Below is a small trained network, with its code and all its weights. Each question gives an input and a target symbol and asks what happens when units are switched off, that is, made to give their printed mean instead of their output.

import numpy as np


def w(rows, s, z=0):
    codes = np.array(rows[::2]) - 128.0
    scale = np.full(codes.shape[1], s)
    scale[-1] = z or s
    return codes * scale


def norm(h):
    return h / np.sqrt((h * h).mean(-1, keepdims=True) + 1e-5)


def softmax(a):
    e = np.exp(a - a.max(-1, keepdims=True))
    return e / e.sum(-1, keepdims=True)


def log_softmax(a):
    a = a - a.max(-1, keepdims=True)
    return a - np.log(np.exp(a).sum(-1, keepdims=True))


def net(x, mask):
    ids = ['ΓΛΨαζμπφ'.index(c) for c in x.split()]
    T = len(ids)
    res = E[ids] + P[:T]
    u = 0
    for l in range(3):
        r = norm(res)
        for j in range(2):
            rows = slice(2 * j, 2 * j + 2)
            q, k, v = (r @ M[l][rows].T for M in (Q, K, V))
            z = softmax(np.where(np.tri(T) > 0, q @ k.T / 2**0.5, -1e9)) @ v
            o = O[l][rows]
            res = res + np.where(mask[u + j], z, o[:, -1]) @ o[:, :-1]
        u += 2
    return log_softmax(norm(res)[-1] @ U[:, :-1].T + U[:, -1])


Q, K, V, O = {}, {}, {}, {}
E = w([
[106,3,84,94,94],'Γ',
[106,91,191,160,120],'Λ',
[125,202,144,187,148],'Ψ',
[121,195,138,188,149],'α',
[110,182,143,159,176],'ζ',
[121,191,129,188,153],'μ',
[123,196,133,185,154],'π',
[121,194,131,185,153],'φ',
],0.0052)
P = w([
[4,195,202,88,60],'0',
[65,120,137,156,117],'1',
[91,103,104,119,136],'2',
[117,99,82,106,157],'3',
[142,102,59,107,176],'4',
[169,109,48,103,192],'5',
[193,114,45,96,208],'6',
[207,117,28,83,224],'7',
],0.0028)
Q[0] = w([
[163,74,202,142,194],'L0H0',
[77,97,221,75,19],'L0H0',
[93,255,32,143,183],'L0H1',
[151,71,216,77,4],'L0H1',
],0.0042)
K[0] = w([
[104,123,78,96,46],'L0H0',
[26,121,190,181,101],'L0H0',
[37,70,84,56,3],'L0H1',
[138,170,225,201,231],'L0H1',
],0.006)
V[0] = w([
[73,2,135,167,114],'L0H0',
[117,244,232,151,204],'L0H0',
[164,91,87,84,111],'L0H1',
[121,105,234,172,177],'L0H1',
],0.0033)
O[0] = w([
[217,139,95,181,178,166],'L0H0',
[84,227,145,176,72,250],'L0H0',
[158,35,129,176,80,53],'L0H1',
[139,254,77,123,127,200],'L0H1',
],0.0035,0.0022)
Q[1] = w([
[156,129,3,174,111],'L1H0',
[143,32,49,128,159],'L1H0',
[214,119,89,47,158],'L1H1',
[212,142,67,85,168],'L1H1',
],0.0051)
K[1] = w([
[189,130,66,152,97],'L1H0',
[85,14,69,32,2],'L1H0',
[85,52,72,67,79],'L1H1',
[62,87,135,81,79],'L1H1',
],0.0062)
V[1] = w([
[190,138,156,180,56],'L1H0',
[102,4,79,171,187],'L1H0',
[77,84,148,101,119],'L1H1',
[143,214,191,162,82],'L1H1',
],0.0035)
O[1] = w([
[114,29,75,64,216,68],'L1H0',
[142,175,251,39,114,113],'L1H0',
[159,197,27,233,153,112],'L1H1',
[167,3,137,34,69,248],'L1H1',
],0.0031,0.0016)
Q[2] = w([
[72,136,111,36,18],'L2H0',
[176,159,117,215,253],'L2H0',
[81,156,110,103,135],'L2H1',
[181,191,37,136,225],'L2H1',
],0.0073)
K[2] = w([
[35,174,134,204,78],'L2H0',
[208,87,149,44,145],'L2H0',
[122,196,108,155,170],'L2H1',
[254,137,127,94,143],'L2H1',
],0.0066)
V[2] = w([
[189,79,131,109,116],'L2H0',
[151,151,193,79,105],'L2H0',
[99,93,117,2,148],'L2H1',
[135,81,219,134,113],'L2H1',
],0.005)
O[2] = w([
[47,71,138,77,88,15],'L2H0',
[174,53,154,130,72,61],'L2H0',
[96,147,120,252,181,4],'L2H1',
[175,132,63,131,148,54],'L2H1',
],0.0044,0.002)
U = w([
[95,67,96,84,155,58],'Γ',
[92,223,183,169,86,254],'Λ',
[132,94,158,63,117,41],'Ψ',
[252,163,6,172,212,168],'α',
[47,35,135,255,192,136],'ζ',
[100,109,116,68,178,83],'μ',
[132,89,162,81,106,44],'π',
[123,89,150,76,111,18],'φ',
],0.0075,0.0037)

Each question gives the input, a string of symbols that net reads in full, and the target symbol t.
The units are the heads (2 rows each of Q, K, V and O). Each row of codes is followed by its name. A weight is (code - 128) times the scale printed after its matrix; where a second scale follows, it is the last column's (O and U).
mask holds one flag per head, layer by layer. A switched-off head (its flag False) gives its mean, the last column of its rows in O, instead of its output. The means were averaged over made-up inputs and are rounded, as every weight is.
A unit's drop is (log p(t) with every unit on - log p(t) with that unit switched off) / (log p(t) with every unit on - log p(t) with every unit switched off).
The circuit of an input: a set's keep is (log p(t) with only the set's units on - log p(t) with every unit switched off) / (log p(t) with every unit on - log p(t) with every unit switched off). Starting from all 6 units, units are removed one at a time, each time the one whose removal leaves the highest keep (on an exact tie, the one counted first), for as long as the keep stays at least 0.8.
units of the circuit, in order: the units of the circuit, biggest drop first
unit that matters most: the unit with the biggest drop
which heads matter: for each layer, one digit per head in row order, 1 if its drop is at least 0.15 and else 0, layers parted by /
drop of u: that unit's drop, to one decimal
input φ Λ Γ, target α: units of the circuit, in order : [L1H1 L0H0 L2H1]
input Λ φ μ α Λ Ψ Λ π, target Λ: units of the circuit, in order : [L2H1 L0H0]
input φ Γ Λ Γ μ Ψ α, target Λ: which heads matter : 10 / 11 / 10
input Λ Λ ζ Λ Λ Γ Λ, target ζ: units of the circuit, in order : [L2H1 L2H0 L1H0 L0H1]
input φ μ φ Ψ π μ Γ α, target ζ: units of the circuit, in order : [L1H0 L0H1 L2H0 L2H1]
input φ Ψ Γ Λ, target ζ: units of the circuit, in order : [L2H1 L1H0 L0H1 L1H1]
input Γ Λ π, target α: units of the circuit, in order : [L2H1 L1H1 L1H0 L0H1]
input Γ μ Γ Γ, target ζ: units of the circuit, in order : [L2H1 L1H1 L0H0 L1H0]
input Λ Γ μ, target ζ: which heads matter : 11 / 10 / 11
input π μ φ μ Ψ Λ, target Λ: which heads matter : 11 / 10 / 11
input ζ α Γ ζ, target ζ: units of the circuit, in order : [L0H1 L2H0 L1H0]
input π Λ Ψ Λ, target α: unit that matters most : L2H0
input Λ Λ Λ α Γ Γ, target α: which heads matter : 00 / 00 / 01
input Ψ φ α φ π μ Γ μ, target ζ: which heads matter : 01 / 10 / 11
input φ μ Γ ζ, target ζ: which heads matter : 01 / 00 / 11
input Λ Ψ φ μ Γ Ψ, target ζ: units of the circuit, in order : [L1H0 L0H1 L2H0]
input Ψ φ φ Λ α μ Γ Ψ, target ζ: which heads matter : 01 / 10 / 11
input μ φ φ ζ π Γ φ, target ζ: units of the circuit, in order : [L0H1 L2H0 L1H0]
input Γ Γ π μ Λ μ φ, target Λ: which heads matter : 10 / 01 / 10
input Ψ Ψ φ Γ Λ Γ π μ, target Λ: which heads matter : 01 / 11 / 11
input Γ Λ α, target α: unit that matters most : L2H1
input Ψ π α α μ φ ζ, target Λ: unit that matters most : L2H1
input Λ Γ Γ Γ, target ζ: drop of L2H0 : 0.3
input Λ α Γ μ μ Ψ Γ φ, target Λ: drop of L1H0 : 0.7
input φ ζ Ψ α π Λ, target Λ: drop of L2H1 : 1.2
input Λ π Γ π, target ζ: drop of L0H0 : 0.0
input Ψ Γ Γ Λ ζ φ μ, target Λ: unit that matters most : L1H1
